The same points and some others measured another way (B), then each row and its match in B
B:
1: [-271  204  -73  203    3 -232  161  -37 -125   76    8 -107  -25   67
  -85 -526 -105 -173   84   13 -314]
2: [ 332 -146 -159 -418 -234  172   63  380  454 -316 -251 -261  404 -210
  273  255 -145 -165  -87 -166  107]
3: [-262  215 -152  267  -35 -531  215  147 -107  196  -87  -88  -50  168
  -40 -286 -214 -277   20  150   13]
4: [   1 -502 -208 -213   60  216 -164 -282   -2 -395  123  352  350  142
  245 -177  142  334  513  -38 -147]
5: [ 104 -316  -69  -44 -209  260   98 -166   69 -121   56 -319  319 -149
  -50  335  379  122  448   54  240]
6: [-462  303  -51   70 -299 -146 -239  -13  102  263   89  159 -463  263
 -171 -429 -177   36  -50  209 -111]
7: [ 253 -209 -181   26   73   95  -42 -128   -1 -202  119   25  377  174
   85  243  -63  -61  481   21 -140]
8: [ 154  160  -22    2 -270  364   46  -45  243  -69 -199 -222  134  -72
  -52  133   56    9  426 -206 -271]
9: [ 201   15 -199  353 -109 -170  -11  144 -136  176   51 -276  232  231
 -101  227  -78 -368  485   24 -117]
10: [-146  344  -22  163  169 -202  161  -52 -159  112  134  -44   38   53
 -156 -520 -122 -318  166   26 -455]
11: [-376  188 -126  104 -139 -452  -96  160  -55  535  279   13 -293  261
 -284 -173 -105 -262  -37  426  249]
12: [  47  287 -179  178 -378   40  -94  193  226   35 -465   86  -41  248
  110    5 -250    5  478 -252 -301]
13: [-210   96 -162  320 -277 -351  160  197  -53    2 -217 -351  -12   70
   53 -278 -138 -195  -31  -21  -46]
14: [-463  325    1 -301 -277   24 -131   65  312  404   32  180 -405   31
 -243 -423  -27   78  -75  155    0]
15: [-421  -52 -141 -213  192 -229  189  -82   81   34   62   78   28   44
   13 -746 -274  -33 -260   13 -304]
16: [-587  166  -90  -11 -395  -57 -396   12   67  291  148  206 -509  263
 -170 -760  -74  135  -45  113 -242]
17: [-692   26    1 -474 -416  223 -177  -21  336  351   76   74 -432 -134
 -253 -766  235  336 -185   66    0]
18: [  71 -442 -302   78 -230  -88  -21   91   15   38  -39 -144  310  178
   71  327   99   23  468   64  294]
19: [-571  272   21  -32 -275   96 -344 -167   10  387  291  202 -506  175
 -353 -745  107  141  125  161 -327]
20: [-481  138 -164  -12   41 -355  180   -6   17  404  -65  183 -137  170
 -137 -534 -129  -24  127   92  -84]
21: [-111   69  -92 -451  384 -293  267  208  120  -56  207  -71  264 -170
   50 -638 -345 -461 -524   63 -258]
22: [ 211 -298  -46 -748   94  480  -55  -47  294 -440  117  270  478 -298
  209 -128  276  166  268  -80  -45]
23: [  37 -344 -133 -469  -89  280 -106  -31  166 -248    4  320  322 -102
  176  -76  353  290  493  -16  156]
24: [-244 -112 -168 -294  109 -266  163  243   38   47   78 -141  200 -123
   49 -761 -150 -281 -308  -55 -225]
25: [-385  525  -84   67 -578 -393 -354  498   90  694   37  163 -587  241
 -294 -147   29 -241  105  384  406]
26: [ 379  184   17 -532  143  553 -137 -134  401 -574  -87  516  333  -61
  275  -26 -134  134  427 -221 -504]
27: [-452  417   16 -121 -357   -7 -128   34  253  398   -7  138 -464   68
 -263 -307   -6   80   17  192   51]
28: [-449  174  -66   27   31 -139  116 -287  150   73   28  105 -235  197
 -100 -365 -340  108 -136  148 -222]
29: [-304  117  -62   47  248 -379  308 -117 -102  292  269 -140   24   44
 -248 -296 -113 -283  -82  293  -11]
30: [ 465 -359  -75 -769  329  316  -13   57  283 -834  258  101  708 -297
  439  -95 -112 -157 -203  -61 -188]
31: [ 506 -135  -91 -299  555  261  -64 -176  -74 -157  560  131  650   47
  -56   51  -53 -389  505   15 -522]
32: [-126  235  -89  377 -105 -201   96    4 -146   41  -59 -222   -2  139
  -62 -337 -131 -231  216  -54 -368]
33: [-544  294  -65 -242 -506    2  -95   90  552    8 -411  225 -506  104
  103 -385 -347  346 -330    7   30]
34: [-329  381  -37  254  -56 -318  200   -8  -99  242  -66  -50 -154   82
 -160 -427  -69 -170  160   93 -155]
35: [-405  485  102 -138 -286   90  -11  -82  310  231  -13   51 -429  -30
 -242 -259  -37   90  -90  183  -22]
36: [ 195 -152 -100  -53   10  323  -78 -311  125 -522  -18  159  302  124
  223   95  -79  204  436 -100 -316]
37: [ 500  224  -90  406  117  -47   16  -83 -104 -177  120 -120  333  282
    3  578 -258 -412  565  107 -231]
38: [ -28  210 -135  369 -159 -325  101  195 -130   63  -87 -291   54  138
  -16 -167 -158 -361  148    6 -168]
39: [  -1  110 -209  320 -212  -73  -76   67   -9   39 -214  -40   40  305
   45 -157 -229  -86  441 -177 -406]
40: [-231  530   54 -128   58 -118  214  -57  228  210  -14  113 -194  -11
 -194 -153 -212 -135  -36  193  -55]
41: [-473   52 -109 -137 -176 -272  272  169   68  396 -116 -136  -76 -150
 -160 -474  188  -46   -8   93  225]
42: [-367  590   61  -83 -411   -1  -92   59  407   81 -212  140 -512   64
  -74 -213 -256   92 -195  140  -24]
43: [ 446  256   11   74    2  272   26 -138  131 -300  -14  -30  288   46
   29  485  -85 -156  521    1 -212]
44: [ 200 -231  -44 -194  132  265  -36 -317   25 -637  177  196  390  -30
  249   24  107  165  345   58 -127]
45: [  75 -463 -209  -99   64  238  -32 -170  -19  -48  220 -174  419   64
  -34 -127   80   -3  413 -140 -340]
46: [-335  457   42  155 -284 -140 -163  -27   95   74  125  -12 -440  174
 -144 -292 -235  -91 -205  260 -115]
47: [-473  253   59 -107  -64   -9  255 -252  193  225   16  -77 -236  -88
 -268 -293   26  118  -68  189   26]
48: [-252  478   42  255  133 -211   83 -314  -19  170  240   70 -254  268
 -261 -100 -330 -164   37  330 -229]
49: [ 148  -50   71 -324   78  488  -69 -385   81 -492  159  342  288 -157
   98  -23  395  302  612   28 -119]
50: [-225  337   17   85  167 -225  194 -201   53   57  199  -76 -120  107
 -169 -167 -335 -212 -202  279 -162]
51: [ 249  118 -196  280  -29   95 -144 -114   62 -181 -146  155  178  418
  130  156 -400  -60  596 -179 -549]
52: [  75  -13 -140 -233 -239  201   -8  241  250   71 -175 -158  205 -101
    3 -133   46 -100  265 -231 -182]
53: [ -21  240 -121  201 -256   46  -32   94   41  220 -207  -46   -5  144
 -106 -127  -12  -88  558 -176 -311]
54: [  58 -376 -267  101  -77  101  -57  -91   -7  -33   28 -155  302  221
   35    4  -66   18  446 -138 -281]
55: [-218  225 -125  327 -182 -377  161  154  -69   15 -188 -219  -55  114
   41 -353 -211 -223   -6  -10 -152]
56: [ 140 -270 -200 -316 -112  -41 -100  194   77  -70   30  300  334    1
  166  222  302   43  523  173  467]
57: [-606   35 -176    8  -90 -218  122  -78   20  357 -155  188 -184  154
 -112 -717  -16  179  210  -35 -187]
58: [ 130  -70 -237   13 -445   53  -46  245  333 -186 -479  -49  142  132
  265  310 -172   97  318 -166  100]
59: [-472  413   39  176 -489  -80 -293   -9   82  110   73    4 -568  171
 -153 -467  -83   55 -150  211 -114]
60: [-187  641   62   18   54 -196  246   21  121  182 -127   93 -156   -9
 -147 -287 -191 -214   79   96 -194]
61: [ 348 -138 -238   42   30   -4  -40   91   93 -228  -18  -87  402  222
  183  232 -336 -251  282  -95 -267]
62: [-528  144 -155  -43 -214 -315  188  137  118  352 -269   62 -196   28
  -80 -552  -13   59   45   18   76]
63: [-534  375  112  -38 -238  130   51 -313  210  288   38   38 -447   -5
 -344 -317   89  249   70  198  -67]
64: [ 334 -120  -79  -78  158   25  -58  -92  -96 -427  249  201  424   57
  193  252  104 -117  461  207   78]
65: [ 161  -98 -118  -71  137  359 -184 -418   74 -464   18  475  256  266
  216  -62 -122  278  667 -139 -542]
66: [ 135 -479  -35 -464  423  354  -50 -344 -272   63  763  162  587 -200
 -256 -196  726  -24  763  194  -56]
67: [-451  423   35  151 -506  -78 -255   27  143   37    4  -25 -555  161
  -99 -440 -164   48 -238  185 -112]
68: [ 236 -288 -191 -135  165  -32 -132  -71  -85 -296  228  348  414  177
  198  143   67  -34  535  168   69]
69: [ 106  353  -18  170 -272   83   64  144   60  145 -148 -262   48  -34
 -146   29   71 -230  426 -102 -198]
70: [-618   40  -59 -329 -322    5  -75   18  252  459   74   56 -369  -38
 -267 -524  154  208 -107  173  159]
71: [-193  309 -102 -110  275 -225   98   15   35  -58   -5  270   34  143
   80 -773 -456 -232  -78  -94 -642]
72: [  25 -502 -319   62 -249  -54  -14   94   41   24  -70 -234  309  152
   87  220   63   33  373  -23  202]

[ -12   85  112 -159  -13   60 -123  -62   15  148   77  -33  -25   89
  -25   85  122  -98   66 -147  -35   33   65  -40  -47   95  -98   71] -> 21
[  93    2   34  122   81   13 -129  -73  -92  265  -21 -219 -113  311
    3  169  105  -96  -19 -110  117  128 -124 -191  118   72  -77  -26] -> 37
[ -44   18  -16   60  -33   62 -100  -45   -6   29  110  -61   98 -168
   58  -50  -14 -104   -7  -58  -81   94   76   -1  -10 -147  -49   25] -> 46
[-182  -67  -45  -65   24 -113  408  -70   18 -194  201  150  132 -369
   80 -170  -78  -83  -53  163 -130 -251  -12  -49  -12 -241   62  -81] -> 68
[-146  121   24  -48  -63  -62  156  -99 -190 -158  188   20  161 -218
   87 -153 -100 -120   -3    5 -171  -40  -26   55  -33 -335  -25  -74] -> 52
[ -19    0    2  -10   36   43 -139   17   -7    3    0   28  -55   26
 -111    8   45    6   46   30 -146   44   27  -32   22   -5 -137  -89] -> 35
[  41  -93   98   53   82   84    3  258 -177   93  159   -9  -31  261
  -17  171  192  -40  187 -211   53    6 -147  -30  -95   31  -80  -63] -> 66
[  30   12  -15   25    0    8 -104   32  -64   11   18    6  -95  112
  -77   54   22   24   50   42 -114   28    4  -54   73  -45 -127  -87] -> 8
[ -35  -50   -9    3  151  130 -258   67  132   28   -3   75  -63  -84
  -71   13   50   26  113  -56 -172   45  120  -23  -25  122 -191   -9] -> 50
[ 210  207    9   71   65 -150 -164 -116 -160  302  -64 -284 -135  590
 -139  199   93 -244  -75  -16   35  125 -220   -6  203  -70  -78  -34] -> 27
[-130 -101 -105  -55  -17  -97  370    4   98 -175  157  205   32 -214
 -111 -102  -29   13  -17  230 -200 -293    5  -90   45 -213   18  -83] -> 47
[-204  -14  -23    4  -18   -6  192 -126  -22 -136  178   29  224 -431
   96 -215  -82 -131  -71   41 -132  -48   26  -18  -55 -282   31  -46] -> 3
[-14 -52   5  12  39  51 -72   4  38  67  47 -13 -10 -29 -28  25  67 -50
  10  -8 -43  29  30 -70   7  15 -68 -27] -> 64
[-136 -114  -97 -106  -71  -59  301  -70  238 -104  151  171   90 -356
  -83 -129   -4  -56  -95  234 -156 -238  121  -75   13 -154   68    7] -> 13
[  75   37  106  -79 -111   45 -156   64 -147   78   48  -28  -96  203
  -30  132  118    7   74  -40   -6  100   29  -27   -2   44 -105  -68] -> 22
[  30   39   42  -64  -66  -12 -172  -81  -51   35  -55  -49  -56   16
  -45   -2   42  -49  -82  140  -50  129   56  -15   60    9  -73 -129] -> 58
[-238  -10   27 -107  -24  -70  319 -123  -79 -200  162   91  214 -383
   23 -240  -39 -137  -96  134 -143 -122  -48    4  -80 -275   60 -148] -> 56
[ 104  -29  -37   63  -34   51 -209   96   34   58   50   -5  -88   45
   -6   95   31   11   60   18  -66   76  119    0   60   -5 -105    4] -> 44
[  76   17  -38   68   41    6 -132   22   23  112   49  -61  -58  113
  -32   85   36  -78   27  -24  -59   40   16  -18   77  -38  -89   17] -> 1
[ -76  -24   21   -7  119   84 -167  -26   -6   -6  -54   42  -93   -9
 -100   -6   37   70   66    3 -152   51   19 -125   24   90 -189 -126] -> 60
[-140 -104 -132  -70  -59 -101  395  -59  204 -152  202  190  102 -374
  -39 -141  -56  -55  -77  240 -178 -301   91  -67   37 -244   80    9] -> 59
[ 304  208  -91  188   91 -145 -251  -90  -37  386  -36 -329 -166  615
 -101  263   45 -266  -58  -58   36  126 -147    8  279  -97  -88  109] -> 32
[  78   -3   13   -1  146   56 -245  211   10    0   60   90  -93   78
  -19   91   54  -13  179  -60 -147   20   73  128  -29   70 -186  -24] -> 45
[ -67 -114  170  -69   22  133  -72   20  -61  161   34  -83   50   18
  -13   47  241 -106  -16 -121  137  133  -55 -112 -133  169  -13  -95] -> 11
[ 197   54  -26  143   -8  -48 -175   45 -139  207  -10 -185 -142  446
 -104  197   88  -88   -2   -1   28  127 -121  -46  164  -67  -87  -55] -> 63
[ 184   21   25   87  -48  -13 -198   31 -114  191    5 -160 -133  296
   38  187   81  -62   -5  -15   92  151  -16  -55  115   22  -69  -35] -> 28
[  28  -52   43   65  -12   78 -141   -1 -102  115  -11  -84 -113  153
  -17  108   88   51   31  -47   31  119  -20 -191   62   73 -113  -93] -> 43
[ -64  -77   32  -27  205  162 -264  129  124   26    0  100  -34  -76
 -109    7  112    2  145  -98 -165   46   83   16  -98  170 -195  -38] -> 29
[  94   13  -37  136   16  -44 -102   75 -187  -81   74   -9 -109   21
  186   55 -113   56   70   53  -58   50   32   -5  120 -122 -123 -110] -> 65
[ -70  -20   45  -34   96   75 -141  -20  -27    8  -37   35  -81   17
  -92    5   62   43   60   -5 -126   46    5 -111    4   91 -168 -129] -> 40
[ -54  -61   27  -12  175   98 -237  103   -6  -85  -52  125 -107  -62
  -67  -14   32   98  121   29 -188   55   58  -12  -24  131 -224 -171] -> 53
[  79  -29   58  -13  -10   39 -155  100  -45   72   61  -21  -45   60
   38   89   95  -57   44  -18   15   87   53   29  -15   49  -69  -47] -> 16
[ -29  -17   60 -106  120  102 -275  157   39  -49  -15  135  -41  -36
 -147  -12  106   -4  122   16 -209   61   85  130 -100  113 -191 -117] -> 70
[  37   92  138 -167 -166   53 -201 -109  -66  181  -14 -114  -43  166
  -87   91  163  -87  -43  -29   30  170   61  -59   -8   90  -62  -26] -> 2
[ -38 -109  104   -2   44  119  -99   44  -53  110   34  -49   -5   15
    8   55  163  -37   27  -97   67  106  -23 -120  -71  130  -62  -91] -> 9
